[-39 71 15]
[-26 77 9]
[-1 2 22]
|
[-1 2 22]
[-39 71 15]
[-26 77 9]

[-40 28 16 57 44 10 -89]
[11 5 -8 -8 43 10 -19]
[-1 -6 -31 24 36 17 -14]
[31 0 -21 -13 -22 1 22]
[-17 6 -39 21 5 27 -5]
[-22 -13 -13 49 19 16 -23]
[5 1 -30 -37 -14 -11 -6]
[23 -14 7 -10 -31 25 -2]
[64 4 17 -82 -11 -7 25]
[-12 -12 -23 15 53 6 -10]
|
[-12 -12 -23 15 53 6 -10]
[-40 28 16 57 44 10 -89]
[11 5 -8 -8 43 10 -19]
[-1 -6 -31 24 36 17 -14]
[31 0 -21 -13 -22 1 22]
[-17 6 -39 21 5 27 -5]
[-22 -13 -13 49 19 16 -23]
[5 1 -30 -37 -14 -11 -6]
[23 -14 7 -10 -31 25 -2]
[64 4 17 -82 -11 -7 25]

[23 -3 24 64 -2 -62 -67]
[-30 35 -11 -8 -21 -3 -41]
[19 7 -9 -1 -2 -11 -10]
[10 7 -9 -2 -4 -10 -7]
[11 1 -2 0 2 -3 -4]
[-18 -2 6 -1 1 7 1]
[-60 36 -6 -31 -15 14 -43]
[-46 47 -18 -15 -29 -3 -53]
|
[-46 47 -18 -15 -29 -3 -53]
[23 -3 24 64 -2 -62 -67]
[-30 35 -11 -8 -21 -3 -41]
[19 7 -9 -1 -2 -11 -10]
[10 7 -9 -2 -4 -10 -7]
[11 1 -2 0 2 -3 -4]
[-18 -2 6 -1 1 7 1]
[-60 36 -6 -31 -15 14 -43]

[0 18 61 90 66 23 4 1]
[1 3 20 62 89 61 20 2]
[0 -2 0 1 1 4 20 59]
[0 0 3 16 58 90 68 22]
[39 81 82 40 9 0 0 0]
[0 0 0 4 17 54 90 66]
[76 32 6 1 0 1 -2 0]
[88 49 14 2 0 1 0 1]
[0 1 9 38 81 81 40 9]
[-1 2 18 55 87 69 27 3]
|
[-1 2 18 55 87 69 27 3]
[0 18 61 90 66 23 4 1]
[1 3 20 62 89 61 20 2]
[0 -2 0 1 1 4 20 59]
[0 0 3 16 58 90 68 22]
[39 81 82 40 9 0 0 0]
[0 0 0 4 17 54 90 66]
[76 32 6 1 0 1 -2 0]
[88 49 14 2 0 1 0 1]
[0 1 9 38 81 81 40 9]

[-67 20 -70 16]
[9 8 10 19]
|
[9 8 10 19]
[-67 20 -70 16]

[-20 9 -8 -8 -7 2 -6 6]
[21 -4 3 1 10 2 -4 -1]
[29 -14 32 68 9 -64 -65 51]
|
[29 -14 32 68 9 -64 -65 51]
[-20 9 -8 -8 -7 2 -6 6]
[21 -4 3 1 10 2 -4 -1]

[-30 46 70 6 -32 9 -45 -21]
[-29 -18 -3 -7 -18 -3 48 41]
[-29 -31 -6 -2 -35 0 57 56]
[-30 48 10 -23 55 -13 8 -33]
[-18 -45 -22 -26 1 -24 -33 -39]
[-28 31 55 3 -28 5 -40 -21]
[-21 -10 57 -20 3 -14 -23 16]
[-20 -28 30 -31 21 -22 -11 13]
[-35 6 43 -28 26 -3 0 14]
[-75 41 48 -16 -12 51 3 -1]
|
[-75 41 48 -16 -12 51 3 -1]
[-30 46 70 6 -32 9 -45 -21]
[-29 -18 -3 -7 -18 -3 48 41]
[-29 -31 -6 -2 -35 0 57 56]
[-30 48 10 -23 55 -13 8 -33]
[-18 -45 -22 -26 1 -24 -33 -39]
[-28 31 55 3 -28 5 -40 -21]
[-21 -10 57 -20 3 -14 -23 16]
[-20 -28 30 -31 21 -22 -11 13]
[-35 6 43 -28 26 -3 0 14]

[-9 -9 8 -81 16 1 -24]
[-13 -7 8 -21 -5 1 -17]
[11 -22 -1 55 -12 -2 -42]
[17 -1 -5 -20 1 -8 -28]
[15 10 11 -64 -12 -14 -12]
[-10 -5 8 -41 -6 2 -3]
[-11 -6 1 32 11 -1 9]
[11 -6 -17 3 -4 11 -41]
[1 -14 -14 -15 -4 9 -2]
[8 -4 -3 -30 6 5 42]
[-18 -9 -3 -26 13 -3 -18]
[11 -3 7 -16 7 1 11]
|
[11 -3 7 -16 7 1 11]
[-9 -9 8 -81 16 1 -24]
[-13 -7 8 -21 -5 1 -17]
[11 -22 -1 55 -12 -2 -42]
[17 -1 -5 -20 1 -8 -28]
[15 10 11 -64 -12 -14 -12]
[-10 -5 8 -41 -6 2 -3]
[-11 -6 1 32 11 -1 9]
[11 -6 -17 3 -4 11 -41]
[1 -14 -14 -15 -4 9 -2]
[8 -4 -3 -30 6 5 42]
[-18 -9 -3 -26 13 -3 -18]

[-45 -42 2 -86]
[40 -14 -35 -34]
|
[40 -14 -35 -34]
[-45 -42 2 -86]
